Below are the code and all the weights of a small trained network. Each question names an input and a target symbol and asks about switching units off, where a switched-off unit gives its printed mean instead of its output.

import numpy as np


def w(rows, s, z=0):
    codes = np.array(rows[::2]) - 128.0
    scale = np.full(codes.shape[1], s)
    scale[-1] = z or s
    return codes * scale


def f(y):
    return np.maximum(y, 0)


def softmax(a):
    e = np.exp(a - a.max(-1, keepdims=True))
    return e / e.sum(-1, keepdims=True)


def log_softmax(a):
    a = a - a.max(-1, keepdims=True)
    return a - np.log(np.exp(a).sum(-1, keepdims=True))


def net(x, mask):
    ids = ['αεζημσφψ'.index(c) for c in x.split()]
    T = len(ids)
    res = E[ids] + P[:T]
    u = 0
    for l in range(2):
        q, k, v = (res @ M[l].T for M in (Q, K, V))
        z = softmax(np.where(np.tri(T) > 0, q @ k.T / 2**0.5, -1e9)) @ v
        res = res + np.where(mask[u], z, O[l][:, -1]) @ O[l][:, :-1]
        u += 1
        y = f(res @ A[l][:, :-1].T + A[l][:, -1])
        res = res + np.where(mask[u : u + 12], y, B[l][:, -1]) @ B[l][:, :-1]
        u += 12
    return log_softmax(res[-1] @ U[:, :-1].T + U[:, -1])


Q, K, V, O, A, B = {}, {}, {}, {}, {}, {}
E = w([
[143,169,128,114],'α',
[105,184,65,63],'ε',
[191,111,94,101],'ζ',
[137,152,92,105],'η',
[133,104,34,79],'μ',
[172,181,99,147],'σ',
[146,254,163,177],'φ',
[190,78,133,181],'ψ',
],0.016)
P = w([
[255,74,95,210],'0',
[73,122,53,162],'1',
[104,142,74,160],'2',
[109,131,124,142],'3',
[137,149,131,154],'4',
[162,147,149,129],'5',
[200,158,149,121],'6',
[202,150,145,95],'7',
[206,178,182,82],'8',
],0.0074)
Q[0] = w([
[144,107,111,191],'L0H0',
[2,71,187,158],'L0H0',
],0.0095)
K[0] = w([
[69,86,138,154],'L0H0',
[8,139,125,92],'L0H0',
],0.014)
V[0] = w([
[32,171,71,1],'L0H0',
[141,28,100,110],'L0H0',
],0.0074)
O[0] = w([
[189,136,7,50,3],'L0H0',
[64,67,195,79,150],'L0H0',
],0.011,0.0067)
A[0] = w([
[146,104,86,187,198],'L0N0',
[79,197,143,182,2],'L0N1',
[186,52,79,20,99],'L0N2',
[114,50,166,118,82],'L0N3',
[88,168,126,108,172],'L0N4',
[137,78,119,94,59],'L0N5',
[152,87,118,82,47],'L0N6',
[246,179,126,113,193],'L0N7',
[114,192,165,124,15],'L0N8',
[85,105,172,157,6],'L0N9',
[148,137,82,44,118],'L0N10',
[171,84,147,164,227],'L0N11',
],0.011,0.006)
B[0] = w([
[66,143,133,74,196],'L0N0',
[192,101,71,91,196],'L0N1',
[152,232,184,66,178],'L0N2',
[212,148,77,21,177],'L0N3',
[131,33,255,211,200],'L0N4',
[155,141,179,239,132],'L0N5',
[198,138,146,202,134],'L0N6',
[52,225,39,105,243],'L0N7',
[174,96,37,137,168],'L0N8',
[147,232,116,43,181],'L0N9',
[116,231,216,97,179],'L0N10',
[30,173,151,183,255],'L0N11',
],0.0049,0.0062)
Q[1] = w([
[254,87,62,175],'L1H0',
[26,190,147,182],'L1H0',
],0.0075)
K[1] = w([
[29,58,123,118],'L1H0',
[254,205,177,117],'L1H0',
],0.0098)
V[1] = w([
[223,171,113,46],'L1H0',
[254,199,135,186],'L1H0',
],0.0069)
O[1] = w([
[254,72,229,128,141],'L1H0',
[193,102,32,180,254],'L1H0',
],0.0071,0.0054)
A[1] = w([
[65,172,85,100,109],'L1N0',
[78,151,96,135,194],'L1N1',
[123,54,117,127,127],'L1N2',
[53,72,129,96,144],'L1N3',
[136,122,178,143,22],'L1N4',
[89,198,87,143,149],'L1N5',
[11,180,136,141,152],'L1N6',
[150,155,123,211,154],'L1N7',
[134,102,84,20,152],'L1N8',
[110,134,86,125,137],'L1N9',
[153,186,136,126,190],'L1N10',
[155,99,45,148,3],'L1N11',
],0.012,0.0049)
B[1] = w([
[222,194,102,64,176],'L1N0',
[95,190,114,157,197],'L1N1',
[255,181,160,193,130],'L1N2',
[155,19,180,137,157],'L1N3',
[133,187,53,68,137],'L1N4',
[78,94,180,82,217],'L1N5',
[234,158,134,182,249],'L1N6',
[120,88,75,97,205],'L1N7',
[187,88,111,255,148],'L1N8',
[149,151,118,107,149],'L1N9',
[52,47,109,96,207],'L1N10',
[85,69,217,109,140],'L1N11',
],0.0066,0.012)
U = w([
[169,102,100,184,215],'α',
[112,121,152,42,177],'ε',
[22,25,222,1,222],'ζ',
[95,154,225,79,4],'η',
[196,16,141,39,120],'μ',
[121,178,104,103,42],'σ',
[43,6,71,82,156],'φ',
[112,9,220,236,87],'ψ',
],0.0062,0.0039)

Each question gives the input, a string of symbols that net reads in full, and the target symbol t.
The units are the heads (2 rows each of Q, K, V and O) and the neurons (one row each of A and B). Each row of codes is followed by its name. A weight is (code - 128) times the scale printed after its matrix; where a second scale follows, it is the last column's (O, A, B and U).
mask holds one flag per unit, layer by layer, with each layer's heads first. A switched-off unit (its flag False) gives its mean, the last column of its rows in O or B, instead of its output. The means were averaged over made-up inputs and are rounded, as every weight is.
A unit's drop is (log p(t) with every unit on - log p(t) with that unit switched off) / (log p(t) with every unit on - log p(t) with every unit switched off).
The circuit of an input: a set's keep is (log p(t) with only the set's units on - log p(t) with every unit switched off) / (log p(t) with every unit on - log p(t) with every unit switched off). Starting from the 12 units with the biggest drops (on a tie, the unit counted first), units are removed one at a time, each time the one whose removal leaves the highest keep (on an exact tie, the one counted first), for as long as the keep stays at least 0.8.
circuit, biggest first: the units of the circuit, biggest drop first
unit that matters most: the unit with the biggest drop
top k neurons: the k neurons with the biggest drops, biggest first
k most important neurons of layer l: the k neurons of layer l with the biggest drops, biggest first
drop when u is switched off: that unit's drop, to one decimal
input ε ε ε μ ε η ψ σ, target μ: 3 most important neurons of layer 1 => [L1N4; L1N7; L1N1]
input ε ζ ζ η, target μ: circuit, biggest first => [L0H0; L1H0]
input ζ ε η, target ψ: 2 most important neurons of layer 1 => [L1N3; L1N6]
input ψ ε μ ε ε η, target η: top neuron => [L0N9]
input ε ψ η, target μ: circuit, biggest first => [L0H0; L1H0; L0N2]
input ε μ α, target μ: top 3 neurons => [L0N2; L0N11; L1N1]
input φ α ζ, target φ: circuit, biggest first => [L1H0; L0H0; L1N7; L1N6]
input φ ε μ ε ζ ε φ ε, target φ: top 2 neurons => [L1N6; L0N1]
input φ μ α, target φ: top 3 neurons => [L0N1; L1N7; L1N6]
input μ ε ε ε ε ψ α, target ζ: 2 most important neurons of layer 0 => [L0N2; L0N10]
input φ ζ φ ζ ε η, target φ: 2 most important neurons of layer 0 => [L0N1; L0N8]
input φ ψ η, target φ: 2 most important neurons of layer 1 => [L1N7; L1N6]
input φ ζ σ, target φ: top 4 neurons => [L0N1; L1N7; L1N5; L1N11]
input φ ε μ φ ε, target φ: unit that matters most => L0H0
input ε ψ ζ ε, target μ: 2 most important neurons of layer 0 => [L0N2; L0N11]
input ε ζ ψ ψ ε ε, target μ: top 3 neurons => [L0N2; L0N11; L0N10]
input φ ζ ε ε φ μ φ, target φ: 2 most important neurons of layer 1 => [L1N7; L1N10]
input φ ψ σ φ, target φ: top 2 neurons => [L0N1; L1N7]
input φ ε ψ μ μ α, target φ: drop when L0N8 is switched off => 0.1
input ε ζ α, target μ: drop when L0N11 is switched off => 0.2
input ζ ε ε, target ψ: drop when L0N4 is switched off => 0.5
input ζ η ε, target ψ: drop when L0N2 is switched off => 0.0
